Below are the code and all the weights of a small trained network. Each question names an input and a class and asks about switching units off, where a switched-off unit gives its printed mean instead of its output.

import numpy as np


def w(rows, s, z=0):
    codes = np.array(rows[::2]) - 128.0
    scale = np.full(codes.shape[1], s)
    scale[-1] = z or s
    return codes * scale


def f(y):
    return y / 2 * (1 + np.tanh(0.7978845608 * (y + 0.044715 * y**3)))


def log_softmax(a):
    a = a - a.max(-1, keepdims=True)
    return a - np.log(np.exp(a).sum(-1, keepdims=True))


def net(x, mask):
    res = np.array(x, float).reshape(1, 7) / 4 @ E
    y = f(res @ A[0][:, :-1].T + A[0][:, -1])
    res = res + np.where(mask, y, B[0][:, -1]) @ B[0][:, :-1]
    return log_softmax(res[-1] @ U[:, :-1].T + U[:, -1])


A, B = {}, {}
E = w([
[236,114,193,176,166,66,144,82,135,232,79],'x0',
[111,140,141,130,148,139,137,100,119,111,129],'x1',
[145,230,189,149,146,130,109,186,152,157,187],'x2',
[4,117,167,80,113,174,192,134,166,230,137],'x3',
[73,168,195,144,78,48,109,79,112,87,119],'x4',
[139,188,66,44,106,93,157,36,94,166,139],'x5',
[152,81,123,133,116,156,65,65,191,128,179],'x6',
],0.011)
A[0] = w([
[72,103,145,167,156,152,97,184,167,93,103,124],'n0',
[112,148,102,149,129,80,210,254,89,95,78,102],'n1',
[145,93,116,136,64,149,91,67,229,85,232,81],'n2',
[69,117,184,144,55,79,108,106,113,76,168,71],'n3',
[85,59,42,158,91,134,126,104,98,110,36,21],'n4',
[110,213,91,136,131,131,193,137,79,114,31,111],'n5',
[153,203,165,93,109,118,95,202,106,126,247,40],'n6',
[210,184,61,191,133,117,87,120,105,42,97,83],'n7',
[133,208,50,23,111,117,150,78,122,135,197,252],'n8',
[51,172,45,111,62,181,99,189,111,42,185,42],'n9',
[145,207,123,161,143,143,138,152,162,153,186,3],'n10',
[108,124,157,130,82,35,119,131,115,112,103,130],'n11',
[133,120,42,128,222,172,143,165,135,135,139,73],'n12',
],0.0085,0.0056)
B[0] = w([
[138,48,170,211,47,57,110,141,89,61,154,188],'n0',
[126,126,81,71,171,70,64,92,216,134,182,188],'n1',
[117,155,125,133,168,107,102,63,214,104,176,201],'n2',
[199,150,168,65,126,223,168,154,73,175,230,182],'n3',
[136,121,197,26,138,193,53,93,137,95,31,182],'n4',
[116,80,106,122,194,118,110,104,200,83,193,178],'n5',
[118,82,235,52,131,203,58,71,139,99,56,182],'n6',
[24,164,125,144,1,155,151,132,167,207,123,217],'n7',
[132,56,123,204,70,76,81,159,87,83,133,252],'n8',
[171,212,100,234,196,96,221,97,120,170,51,238],'n9',
[93,114,175,67,103,152,81,75,106,42,41,154],'n10',
[205,155,113,116,128,217,131,130,103,169,187,176],'n11',
[190,167,93,42,66,174,199,98,32,142,224,173],'n12',
],0.0085,0.014)
U = w([
[132,133,143,85,128,170,93,101,116,94,50,84],'0',
[127,134,101,150,128,137,116,138,120,129,150,249],'1',
[127,132,84,130,157,107,110,103,202,113,197,93],'2',
[195,152,104,113,108,180,155,151,84,135,198,94],'3',
[179,167,119,192,157,103,166,111,128,171,66,118],'4',
[4,137,103,138,65,156,163,146,150,177,136,120],'5',
[142,86,122,176,90,79,114,157,84,80,149,83],'6',
],0.014,0.02)

Each question gives the input, the list of numbers given to net, and the class t.
The units are the neurons (one row each of A and B). Each row of codes is followed by its name. A weight is (code - 128) times the scale printed after its matrix; where a second scale follows, it is the last column's (A, B and U).
mask holds one flag per neuron, in row order. A switched-off neuron (its flag False) gives its mean, the last column of its row in B, instead of its output. The means were averaged over made-up inputs and are rounded, as every weight is.
A unit's drop is (log p(t) with every unit on - log p(t) with that unit switched off) / (log p(t) with every unit on - log p(t) with every unit switched off).
The circuit of an input: a set's keep is (log p(t) with only the set's units on - log p(t) with every unit switched off) / (log p(t) with every unit on - log p(t) with every unit switched off). Starting from the 12 units with the biggest drops (on a tie, the unit counted first), units are removed one at a time, each time the one whose removal leaves the highest keep (on an exact tie, the one counted first), for as long as the keep stays at least 0.8.
units of the circuit, in order: the units of the circuit, biggest drop first
unit that matters most: the unit with the biggest drop
top k neurons: the k neurons with the biggest drops, biggest first
drop of u: that unit's drop, to one decimal
input [-4,-1,4,-2,-6,-4,-6], class 2: units of the circuit, in order : n1
input [0,-1,2,-1,1,4,0], class 6: units of the circuit, in order : n8, n9
input [5,7,6,7,8,8,-3], class 3: top 3 neurons : n11, n3, n7
input [-7,1,6,1,-3,-2,2], class 4: top 2 neurons : n9, n4
input [3,3,-5,5,8,6,5], class 3: top 2 neurons : n3, n11
input [-6,0,-6,1,2,2,-6], class 0: top 2 neurons : n4, n2
input [-5,-2,-1,-6,1,-4,-7], class 2: top 2 neurons : n1, n5
input [2,3,-6,-1,3,8,-4], class 6: top 2 neurons : n8, n6
input [-7,2,-6,0,1,1,0], class 4: top 2 neurons : n9, n6
input [4,-1,-7,3,-5,1,-3], class 0: top 2 neurons : n4, n9
input [-3,-3,-2,3,6,-1,3], class 3: top 2 neurons : n3, n7
input [5,1,7,-2,-5,-2,-2], class 0: top 3 neurons : n10, n9, n6
input [-4,8,5,4,1,3,-1], class 1: top 3 neurons : n7, n4, n8
input [5,5,1,-8,5,-8,5], class 5: top 3 neurons : n7, n8, n9
input [0,-5,2,0,-6,0,1], class 3: units of the circuit, in order : n12
input [-5,7,2,5,0,3,-2], class 1: top 2 neurons : n7, n8
input [1,3,0,-7,-7,-3,6], class 3: top 4 neurons : n12, n1, n5, n8
input [-3,-5,7,-8,2,-7,-3], class 5: top 3 neurons : n7, n4, n8
input [1,-4,-4,5,7,-7,-4], class 3: units of the circuit, in order : n3, n11
input [-1,-4,-1,4,-4,-6,-3], class 6: unit that matters most : n0
input [-3,8,-3,7,6,4,0], class 1: units of the circuit, in order : n7, n8
input [7,-8,7,7,4,-8,-2], class 1: units of the circuit, in order : n9, n7
input [-2,6,3,0,8,5,-2], class 3: drop of n2 : 0.0
input [-3,-6,7,1,2,3,-7], class 0: drop of n6 : 1.5
input [-3,4,-2,-6,-4,7,5], class 6: drop of n3 : 0.1
input [4,-5,-4,-5,1,-2,-3], class 1: drop of n0 : -0.1
input [-7,-4,7,4,1,8,-7], class 6: units of the circuit, in order : n8
